Below is a small trained network, with its code and all its weights. Each question gives an input and a class and asks what happens when units are switched off, that is, made to give their printed mean instead of their output.

import numpy as np


def w(rows, s, z=0):
    codes = np.array(rows[::2]) - 128.0
    scale = np.full(codes.shape[1], s)
    scale[-1] = z or s
    return codes * scale


def f(y):
    return y / 2 * (1 + np.tanh(0.7978845608 * (y + 0.044715 * y**3)))


def log_softmax(a):
    a = a - a.max(-1, keepdims=True)
    return a - np.log(np.exp(a).sum(-1, keepdims=True))


def net(x, mask):
    res = np.array(x, float).reshape(1, 7) / 4 @ E
    y = f(res @ A[0][:, :-1].T + A[0][:, -1])
    res = res + np.where(mask, y, B[0][:, -1]) @ B[0][:, :-1]
    return log_softmax(res[-1] @ U[:, :-1].T + U[:, -1])


A, B = {}, {}
E = w([
[152,151,12,69,47,203,161,159],'x0',
[191,245,125,94,58,61,58,155],'x1',
[158,98,126,178,150,235,90,173],'x2',
[75,40,151,84,79,100,44,254],'x3',
[97,130,178,156,155,151,186,154],'x4',
[141,112,144,204,105,97,179,194],'x5',
[182,90,181,48,215,123,95,188],'x6',
],0.0074)
A[0] = w([
[69,90,119,140,95,138,124,129,129],'N0',
[179,165,120,177,96,102,47,171,135],'N1',
[140,112,156,125,117,111,140,142,216],'N2',
[130,100,186,120,143,98,59,202,194],'N3',
[149,226,164,133,143,87,146,83,203],'N4',
[157,159,102,217,106,193,160,151,214],'N5',
[134,98,186,90,137,131,68,190,229],'N6',
[50,80,128,167,93,126,118,150,94],'N7',
[74,135,174,166,97,93,112,94,176],'N8',
[108,89,206,158,236,146,134,137,196],'N9',
[143,73,200,148,222,143,125,130,254],'N10',
[108,78,177,126,210,156,147,109,163],'N11',
[181,155,37,2,103,158,86,122,153],'N12',
[122,217,151,148,146,112,151,74,196],'N13',
],0.0095,0.0029)
B[0] = w([
[52,166,91,139,164,70,99,113,155],'N0',
[206,42,130,150,115,187,225,202,208],'N1',
[109,121,140,139,111,116,106,98,157],'N2',
[210,90,210,124,44,129,45,17,243],'N3',
[123,187,216,148,81,68,42,105,227],'N4',
[122,76,92,192,165,210,178,36,194],'N5',
[210,137,230,94,24,101,68,105,236],'N6',
[60,140,108,87,135,74,105,95,174],'N7',
[54,139,89,146,157,69,95,119,185],'N8',
[231,50,129,91,53,155,137,125,244],'N9',
[255,55,136,59,79,186,112,128,247],'N10',
[218,62,139,141,72,155,158,183,213],'N11',
[109,123,81,4,82,188,121,141,254],'N12',
[142,173,182,155,129,67,102,76,216],'N13',
],0.0077,0.0091)
U = w([
[77,165,165,216,171,37,86,120,138],'0',
[148,126,205,106,79,111,52,79,173],'1',
[45,136,34,99,162,138,142,115,174],'2',
[179,49,119,150,116,176,204,135,154],'3',
[134,149,112,48,106,136,155,255,50],'4',
[99,139,106,236,187,159,238,113,114],'5',
[121,139,145,146,228,117,125,203,4],'6',
],0.0086,0.0038)

Each question gives the input, the list of numbers given to net, and the class t.
The units are the neurons (one row each of A and B). Each row of codes is followed by its name. A weight is (code - 128) times the scale printed after its matrix; where a second scale follows, it is the last column's (A, B and U).
mask holds one flag per neuron, in row order. A switched-off neuron (its flag False) gives its mean, the last column of its row in B, instead of its output. The means were averaged over made-up inputs and are rounded, as every weight is.
A unit's drop is (log p(t) with every unit on - log p(t) with that unit switched off) / (log p(t) with every unit on - log p(t) with every unit switched off).
The circuit of an input: a set's keep is (log p(t) with only the set's units on - log p(t) with every unit switched off) / (log p(t) with every unit on - log p(t) with every unit switched off). Starting from the 12 units with the biggest drops (on a tie, the unit counted first), units are removed one at a time, each time the one whose removal leaves the highest keep (on an exact tie, the one counted first), for as long as the keep stays at least 0.8.
circuit, biggest first: the units of the circuit, biggest drop first
unit that matters most: the unit with the biggest drop
k most important neurons: the k neurons with the biggest drops, biggest first
drop when u is switched off: that unit's drop, to one decimal
input [-8,1,8,-6,6,1,8], class 3: circuit, biggest first -> N11
input [8,7,6,0,1,1,1], class 4: 3 most important neurons -> N12, N3, N9
input [4,7,6,7,-7,-2,0], class 4: 2 most important neurons -> N1, N12
input [3,4,5,0,0,-4,-1], class 4: circuit, biggest first -> N12, N3
input [4,0,-6,-4,-1,5,8], class 4: circuit, biggest first -> N3, N5
input [-6,-3,1,1,3,-1,0], class 3: circuit, biggest first -> N4, N11
input [-1,-6,-2,2,-8,6,-5], class 0: circuit, biggest first -> N12, N10, N9
input [-5,-5,-3,-1,-8,4,2], class 3: circuit, biggest first -> N4, N6
input [3,3,8,3,2,3,2], class 3: 2 most important neurons -> N1, N4
input [6,8,5,0,-2,4,-2], class 3: 2 most important neurons -> N5, N1
input [-5,-6,-7,3,7,-4,2], class 3: 3 most important neurons -> N11, N4, N9
input [6,4,4,-4,-5,8,6], class 3: 2 most important neurons -> N5, N1
input [4,4,-4,0,-3,1,5], class 4: drop when N12 is switched off -> 0.2
input [3,6,-4,-2,6,5,-7], class 0: unit that matters most -> N4
input [5,2,-4,2,-3,-4,5], class 4: drop when N12 is switched off -> 0.3
input [1,-5,3,1,-2,-5,-1], class 3: drop when N7 is switched off -> 0.0
